[[139 130 126 123]
 [136 122 126 121]
 [123 150 134 135]
 [125 123 132 142]]
->
[[122 126]
 [150 134]]

[[119 128 132]
 [126 112 116]
 [131 134 157]
 [146 122 142]
 [133 121 131]]
->
[[112 116]
 [134 157]]

[[144 134 117 141]
 [149 138 138 121]
 [132 115 116 149]
 [136 126 127 118]
 [138 123 126 125]]
->
[[138 138]
 [115 116]]

[[120 112 117]
 [127 122 100]
 [129 125 111]
 [128 124 112]]
->
[[122 100]
 [125 111]]

[[100 132 142 128 135]
 [101 128 134 129 133]
 [100 130 142 123 134]]
->
[[128 134]
 [130 142]]

[[122 127 111 130]
 [127 150 110 102]
 [140 100 140 157]]
->
[[150 110]
 [100 140]]
---
[[123 110 109 119 136]
 [129 119 142 113 139]
 [141 129 114 137 135]
 [110 141 138 108 130]
 [109 123 146 137 112]
 [133 119 140 113 144]
 [144 129 114 110 120]
 [138 125 114 114 126]
 [128 109 129 147 125]
 [134 139 118 121 141]
 [148 149 137 119 107]
 [152 127 104 107 133]]
->
[[152 127 104 107 133]
 [148 149 137 119 107]
 [144 129 114 110 120]
 [141 129 114 137 135]
 [138 125 114 114 126]
 [134 139 118 121 141]
 [133 119 140 113 144]
 [129 119 142 113 139]
 [128 109 129 147 125]
 [123 110 109 119 136]
 [110 141 138 108 130]
 [109 123 146 137 112]]

[[128 128 129 121 127 120 127 131 124 136]
 [120 115 128 130 119 126 137 127 122 134]
 [139 143 136 103 139 119 117 126 129 127]
 [112 126 132 125 130 113 116 120 114 126]
 [155 138 118 137 130 156 142 133 153 123]
 [140 142 128 124 136 132 125 121 138 123]
 [111 112 126 145 114 118 135 120 112 130]
 [124 123 128 133 131 154 127 146 140 120]]
->
[[155 138 118 137 130 156 142 133 153 123]
 [140 142 128 124 136 132 125 121 138 123]
 [139 143 136 103 139 119 117 126 129 127]
 [128 128 129 121 127 120 127 131 124 136]
 [124 123 128 133 131 154 127 146 140 120]
 [120 115 128 130 119 126 137 127 122 134]
 [112 126 132 125 130 113 116 120 114 126]
 [111 112 126 145 114 118 135 120 112 130]]

[[129 111 132 132 129 140 119 137 139 122 142 112 115 129 124]
 [153 137 153 112 143 115 145 140 118 143 124 123 133 111 126]
 [116 143 125 115 104 116 120 113 122 142 139 112 125 137 127]
 [117 148 132 126 128 125 142 114 124 135 124 111 122 110 143]
 [148 113 124 127 148 130 117 122 122 141 119 135 136 126 122]]
->
[[153 137 153 112 143 115 145 140 118 143 124 123 133 111 126]
 [148 113 124 127 148 130 117 122 122 141 119 135 136 126 122]
 [129 111 132 132 129 140 119 137 139 122 142 112 115 129 124]
 [117 148 132 126 128 125 142 114 124 135 124 111 122 110 143]
 [116 143 125 115 104 116 120 113 122 142 139 112 125 137 127]]

[[125 125 150 125]
 [123 119 149 122]
 [132 133 118 130]
 [128 128 147 128]
 [127 125 136 126]]
->
[[132 133 118 130]
 [128 128 147 128]
 [127 125 136 126]
 [125 125 150 125]
 [123 119 149 122]]

[[105 110 107 121 107 135 126 146 130 139 113 138]
 [130 129 130 134 132 116 115 125 125 120 120 117]
 [129 118 123 133 125 109 118 117 141 130 126 127]
 [106 110 107 126 109 125 114 145 129 133 106 129]
 [109 102 105 127 106 123 124 138 145 149 115 145]
 [120 121 120 134 122 129 123 142 134 138 118 134]
 [135 128 132 137 134 110 116 118 134 124 125 120]]
->
[[135 128 132 137 134 110 116 118 134 124 125 120]
 [130 129 130 134 132 116 115 125 125 120 120 117]
 [129 118 123 133 125 109 118 117 141 130 126 127]
 [120 121 120 134 122 129 123 142 134 138 118 134]
 [109 102 105 127 106 123 124 138 145 149 115 145]
 [106 110 107 126 109 125 114 145 129 133 106 129]
 [105 110 107 121 107 135 126 146 130 139 113 138]]

[[147 132 117 121 128 120 128 101 148]
 [127 129 129 128 129 128 128 128 129]
 [134 133 127 126 131 125 129 115 141]
 [132 118 120 125 120 127 125 134 113]]
->
[[147 132 117 121 128 120 128 101 148]
 [134 133 127 126 131 125 129 115 141]
 [132 118 120 125 120 127 125 134 113]
 [127 129 129 128 129 128 128 128 129]]
---
[[123 136 116 126 128 124 123 120 123 118]
 [150 111 140 110 132 143 151 140 131 133]
 [118 137 119 120 122 128 113 127 126 121]
 [131 128 129 124 129 126 125 128 127 128]
 [123 128 125 114 122 136 123 132 131 123]
 [129 122 132 130 126 130 134 133 132 129]]
->
[[150 111 140 110 132 143 151 140 131 133]
 [129 122 132 130 126 130 134 133 132 129]
 [131 128 129 124 129 126 125 128 127 128]
 [123 128 125 114 122 136 123 132 131 123]
 [118 137 119 120 122 128 113 127 126 121]
 [123 136 116 126 128 124 123 120 123 118]]

[[113 112 143 125 126 132 134 125 114 132 134 142]
 [131 128 155 145 136 131 138 144 114 133 129 130]
 [105 118 133 132 122 133 140 133 114 125 118 141]
 [128 114 119 115 116 127 131 116 155 124 137 140]
 [126 140 125 138 135 124 112 143 109 135 108 107]
 [115 145 115 128 128 130 130 139 123 115 119 122]
 [153 133 122 126 141 130 114 122 144 138 134 122]]
->
[[131 128 155 145 136 131 138 144 114 133 129 130]
 [113 112 143 125 126 132 134 125 114 132 134 142]
 [105 118 133 132 122 133 140 133 114 125 118 141]
 [126 140 125 138 135 124 112 143 109 135 108 107]
 [153 133 122 126 141 130 114 122 144 138 134 122]
 [128 114 119 115 116 127 131 116 155 124 137 140]
 [115 145 115 128 128 130 130 139 123 115 119 122]]

[[132 130 123 138 133 118 128]
 [109 127 130 142 126 128 150]
 [130 117 139 104 141 115 120]]
->
[[130 117 139 104 141 115 120]
 [109 127 130 142 126 128 150]
 [132 130 123 138 133 118 128]]

[[133 131 126 125 136 135 132 121 117 131]
 [129 117 135 127 136 126 146 118 120 127]
 [128 126 131 124 120 127 138 124 129 132]
 [115 121 118 123 132 126 125 150 122 116]
 [136 126 132 124 139 132 127 131 122 132]]
->
[[129 117 135 127 136 126 146 118 120 127]
 [136 126 132 124 139 132 127 131 122 132]
 [128 126 131 124 120 127 138 124 129 132]
 [133 131 126 125 136 135 132 121 117 131]
 [115 121 118 123 132 126 125 150 122 116]]

[[132 125 128 138 138 126 121 118 136 135 130 129 123]
 [119 130 133 114 115 124 137 126 118 122 129 139 135]
 [128 128 130 126 127 126 137 103 108 137 129 138 126]
 [123 136 141 125 120 119 123 132 137 124 138 129 130]]
->
[[123 136 141 125 120 119 123 132 137 124 138 129 130]
 [119 130 133 114 115 124 137 126 118 122 129 139 135]
 [128 128 130 126 127 126 137 103 108 137 129 138 126]
 [132 125 128 138 138 126 121 118 136 135 130 129 123]]

[[128 125 136 122 119 135 136 108 138 146 129]
 [127 124 129 126 114 153 133 124 140 147 133]
 [131 134 137 134 129 123 125 118 122 130 124]]
->
[[131 134 137 134 129 123 125 118 122 130 124]
 [128 125 136 122 119 135 136 108 138 146 129]
 [127 124 129 126 114 153 133 124 140 147 133]]

[[148 115 154 125]
 [107 134 106 108]
 [138 136 150 102]
 [108 130 102 154]
 [126 143 127 152]
 [111 130 130 106]
 [114 104 125 125]
 [107 149 151 120]
 [134 102 123 112]]
->
[[148 115 154 125]
 [107 149 151 120]
 [138 136 150 102]
 [111 130 130 106]
 [126 143 127 152]
 [114 104 125 125]
 [134 102 123 112]
 [107 134 106 108]
 [108 130 102 154]]
